Here is a tiny trained network, its code and every weight. The questions are about switching its units off for an input and a target symbol, where a switched-off unit gives its printed mean instead of its output.

import numpy as np


def w(rows, s, z=0):
    codes = np.array(rows[::2]) - 128.0
    scale = np.full(codes.shape[1], s)
    scale[-1] = z or s
    return codes * scale


def norm(h):
    return h / np.sqrt((h * h).mean(-1, keepdims=True) + 1e-5)


def f(y):
    return y / 2 * (1 + np.tanh(0.7978845608 * (y + 0.044715 * y**3)))


def softmax(a):
    e = np.exp(a - a.max(-1, keepdims=True))
    return e / e.sum(-1, keepdims=True)


def log_softmax(a):
    a = a - a.max(-1, keepdims=True)
    return a - np.log(np.exp(a).sum(-1, keepdims=True))


def net(x, mask):
    ids = ['ΓΔΦεζηλξπστ'.index(c) for c in x.split()]
    T = len(ids)
    res = E[ids] + P[:T]
    u = 0
    for l in range(3):
        q, k, v = (norm(res) @ M[l].T for M in (Q, K, V))
        z = softmax(np.where(np.tri(T) > 0, q @ k.T / 3**0.5, -1e9)) @ v
        res = res + np.where(mask[u], z, O[l][:, -1]) @ O[l][:, :-1]
        u += 1
        y = f(norm(res) @ A[l][:, :-1].T + A[l][:, -1])
        res = res + np.where(mask[u : u + 12], y, B[l][:, -1]) @ B[l][:, :-1]
        u += 12
    return log_softmax(norm(res)[-1] @ U[:, :-1].T + U[:, -1])


Q, K, V, O, A, B = {}, {}, {}, {}, {}, {}
E = w([
[126,95,111,113],'Γ',
[111,110,95,120],'Δ',
[112,95,124,109],'Φ',
[147,130,144,126],'ε',
[132,144,133,129],'ζ',
[61,97,3,79],'η',
[202,244,141,170],'λ',
[149,140,129,127],'ξ',
[163,126,133,126],'π',
[119,143,142,127],'σ',
[122,138,156,126],'τ',
],0.0048)
P = w([
[126,183,45,7],'0',
[90,120,75,145],'1',
[79,114,87,163],'2',
[63,97,116,155],'3',
[139,57,177,88],'4',
[153,97,155,126],'5',
[157,138,132,157],'6',
],0.002)
Q[0] = w([
[172,133,219,55],'L0H1',
[73,3,107,103],'L0H1',
[117,35,152,108],'L0H1',
],0.0073)
K[0] = w([
[145,125,15,233],'L0H1',
[203,253,49,10],'L0H1',
[137,180,55,110],'L0H1',
],0.0063)
V[0] = w([
[111,67,78,149],'L0H1',
[39,138,162,87],'L0H1',
[99,180,1,98],'L0H1',
],0.0026)
O[0] = w([
[151,182,181,134,124],'L0H1',
[89,61,188,150,137],'L0H1',
[130,127,120,250,250],'L0H1',
],0.0023,0.0024)
A[0] = w([
[194,16,132,161,92],'L0N1',
[163,185,126,143,116],'L0N2',
[129,130,128,130,127],'L0N3',
[67,106,78,183,80],'L0N4',
[206,108,231,66,138],'L0N5',
[82,119,100,180,49],'L0N6',
[175,119,114,148,87],'L0N7',
[95,106,228,93,120],'L0N8',
[128,128,128,128,128],'L0N9',
[152,232,84,137,1],'L0N10',
[126,83,52,87,121],'L0N11',
[140,1,188,131,37],'L0N12',
],0.0032,0.0022)
B[0] = w([
[24,165,111,149,202],'L0N1',
[121,100,163,155,144],'L0N2',
[127,127,126,128,129],'L0N3',
[171,170,143,94,170],'L0N4',
[153,254,171,67,254],'L0N5',
[166,152,118,85,105],'L0N6',
[46,110,127,130,113],'L0N7',
[242,136,55,144,141],'L0N8',
[128,128,128,128,128],'L0N9',
[65,70,77,160,37],'L0N10',
[128,114,172,215,122],'L0N11',
[70,147,19,173,123],'L0N12',
],0.0023,0.00083)
Q[1] = w([
[166,216,132,4],'L1H1',
[85,105,239,174],'L1H1',
[12,29,86,159],'L1H1',
],0.0048)
K[1] = w([
[46,151,216,229],'L1H1',
[192,170,193,63],'L1H1',
[96,75,74,3],'L1H1',
],0.005)
V[1] = w([
[217,95,74,211],'L1H1',
[114,29,234,70],'L1H1',
[254,24,109,90],'L1H1',
],0.003)
O[1] = w([
[65,123,174,68,133],'L1H1',
[104,165,3,150,6],'L1H1',
[34,237,138,113,100],'L1H1',
],0.0044,0.0015)
A[1] = w([
[167,81,14,177,77],'L1N1',
[65,19,154,72,88],'L1N2',
[113,65,31,113,3],'L1N3',
[123,141,148,134,115],'L1N4',
[135,134,132,138,116],'L1N5',
[149,91,166,144,112],'L1N6',
[123,115,141,123,117],'L1N7',
[160,232,116,162,147],'L1N8',
[35,125,22,136,66],'L1N9',
[194,124,95,96,113],'L1N10',
[138,154,151,138,116],'L1N11',
[113,2,107,150,190],'L1N12',
],0.0049,0.0037)
B[1] = w([
[38,183,82,141,124],'L1N1',
[135,178,111,213,128],'L1N2',
[32,98,162,88,70],'L1N3',
[128,122,102,131,135],'L1N4',
[123,112,123,131,123],'L1N5',
[100,83,128,144,177],'L1N6',
[115,136,119,140,126],'L1N7',
[103,97,61,188,204],'L1N8',
[188,108,254,133,149],'L1N9',
[195,105,105,120,126],'L1N10',
[125,106,100,133,148],'L1N11',
[87,216,154,176,251],'L1N12',
],0.0041,0.0016)
Q[2] = w([
[82,143,51,1],'L2H1',
[40,197,178,229],'L2H1',
[101,197,110,199],'L2H1',
],0.0065)
K[2] = w([
[30,69,127,244],'L2H1',
[95,253,85,1],'L2H1',
[122,202,53,100],'L2H1',
],0.0059)
V[2] = w([
[108,245,118,200],'L2H1',
[5,133,187,115],'L2H1',
[149,110,41,161],'L2H1',
],0.0028)
O[2] = w([
[207,144,109,79,246],'L2H1',
[134,14,32,147,8],'L2H1',
[107,254,127,81,177],'L2H1',
],0.0028,0.0011)
A[2] = w([
[105,107,144,99,81],'L2N1',
[145,155,148,95,114],'L2N2',
[128,105,167,154,124],'L2N3',
[139,176,125,144,104],'L2N4',
[124,110,90,137,161],'L2N5',
[88,128,116,152,124],'L2N6',
[1,105,116,64,2],'L2N7',
[63,162,154,143,165],'L2N8',
[122,184,106,112,55],'L2N9',
[160,118,121,117,129],'L2N10',
[152,157,140,127,112],'L2N11',
[155,149,145,104,137],'L2N12',
],0.0083,0.0043)
B[2] = w([
[156,118,165,152,87],'L2N1',
[102,95,102,142,171],'L2N2',
[72,174,102,119,182],'L2N3',
[157,74,156,129,184],'L2N4',
[102,132,119,89,119],'L2N5',
[160,91,111,80,134],'L2N6',
[82,254,144,120,103],'L2N7',
[169,92,95,67,255],'L2N8',
[135,109,204,157,136],'L2N9',
[113,110,93,143,146],'L2N10',
[118,94,120,136,176],'L2N11',
[97,85,94,131,198],'L2N12',
],0.0047,0.0025)
U = w([
[177,172,19,111,114],'Γ',
[32,70,180,125,139],'Δ',
[233,174,147,193,100],'Φ',
[73,88,62,105,87],'ε',
[183,79,133,15,144],'ζ',
[111,149,201,176,92],'η',
[88,154,122,186,182],'λ',
[86,183,120,60,255],'ξ',
[141,169,247,87,125],'π',
[69,102,86,189,87],'σ',
[109,121,67,146,78],'τ',
],0.014,0.0057)

Each question gives the input, a string of symbols that net reads in full, and the target symbol t.
The units are the heads (3 rows each of Q, K, V and O) and the neurons (one row each of A and B). Each row of codes is followed by its name. A weight is (code - 128) times the scale printed after its matrix; where a second scale follows, it is the last column's (O, A, B and U).
mask holds one flag per unit, layer by layer, with each layer's heads first. A switched-off unit (its flag False) gives its mean, the last column of its rows in O or B, instead of its output. The means were averaged over made-up inputs and are rounded, as every weight is.
A unit's drop is (log p(t) with every unit on - log p(t) with that unit switched off) / (log p(t) with every unit on - log p(t) with every unit switched off).
The circuit of an input: a set's keep is (log p(t) with only the set's units on - log p(t) with every unit switched off) / (log p(t) with every unit on - log p(t) with every unit switched off). Starting from the 12 units with the biggest drops (on a tie, the unit counted first), units are removed one at a time, each time the one whose removal leaves the highest keep (on an exact tie, the one counted first), for as long as the keep stays at least 0.8.
units of the circuit, in order: the units of the circuit, biggest drop first
unit that matters most: the unit with the biggest drop
k most important neurons: the k neurons with the biggest drops, biggest first
top k neurons in layer l: the k neurons of layer l with the biggest drops, biggest first
input Δ σ τ, target λ: top 2 neurons in layer 1 => L1N2; L1N9
input ε η ε ε Δ, target π: 3 most important neurons => L0N1; L1N12; L0N12
input ξ ε ξ, target Δ: units of the circuit, in order => L1H1; L0N5
input λ ε σ, target π: units of the circuit, in order => L1H1; L1N8
input Γ ε σ τ ε σ, target Φ: units of the circuit, in order => L1H1
input σ ε π ξ, target Φ: 3 most important neurons => L0N8; L0N5; L0N12
input ζ ξ ε ξ, target η: 3 most important neurons => L0N8; L1N2; L2N3
input ξ λ ξ ε σ ε ε, target ζ: top 2 neurons in layer 1 => L1N12; L1N9
input τ ε σ, target Γ: 2 most important neurons => L0N5; L1N1
input Δ τ Γ ε, target λ: 2 most important neurons => L1N1; L2N3
input ε ξ Δ Γ ε, target Δ: 3 most important neurons => L2N8; L0N5; L1N12
input Γ ξ π σ η ζ Γ, target Δ: 3 most important neurons => L1N9; L0N1; L0N12
input ε ε Δ ε, target ζ: 2 most important neurons => L0N8; L2N8
input η ξ ξ, target σ: unit that matters most => L2H1
input Δ ε Γ ξ, target λ: 4 most important neurons => L2N8; L1N2; L0N5; L2N3
input η ε ε, target σ: 4 most important neurons => L1N9; L1N3; L0N5; L2N8
input τ σ ξ, target Γ: 4 most important neurons => L0N5; L1N1; L0N1; L0N12
input ε ε ζ σ σ η, target ξ: 3 most important neurons => L1N3; L2N7; L2N8
input ζ ξ ε ε ζ, target Δ: 2 most important neurons => L2N8; L0N5
input ε η σ, target ζ: unit that matters most => L0N8
input σ ε ε ε ξ σ Δ, target Γ: top 3 neurons in layer 1 => L1N12; L1N1; L1N2
input Γ Δ ε σ, target ε: 3 most important neurons => L0N5; L0N8; L1N9
input σ ε ξ Δ, target Γ: top 2 neurons in layer 1 => L1N1; L1N12
input σ ζ Γ, target Γ: top 4 neurons in layer 1 => L1N1; L1N12; L1N3; L1N8
input σ λ σ ε, target Φ: top 4 neurons in layer 0 => L0N12; L0N8; L0N5; L0N1
input τ ε Δ, target ξ: top 2 neurons in layer 0 => L0N1; L0N7
input σ ε ε π, target Φ: unit that matters most => L1N12
input ε ε σ τ, target ζ: top 2 neurons in layer 0 => L0N5; L0N8
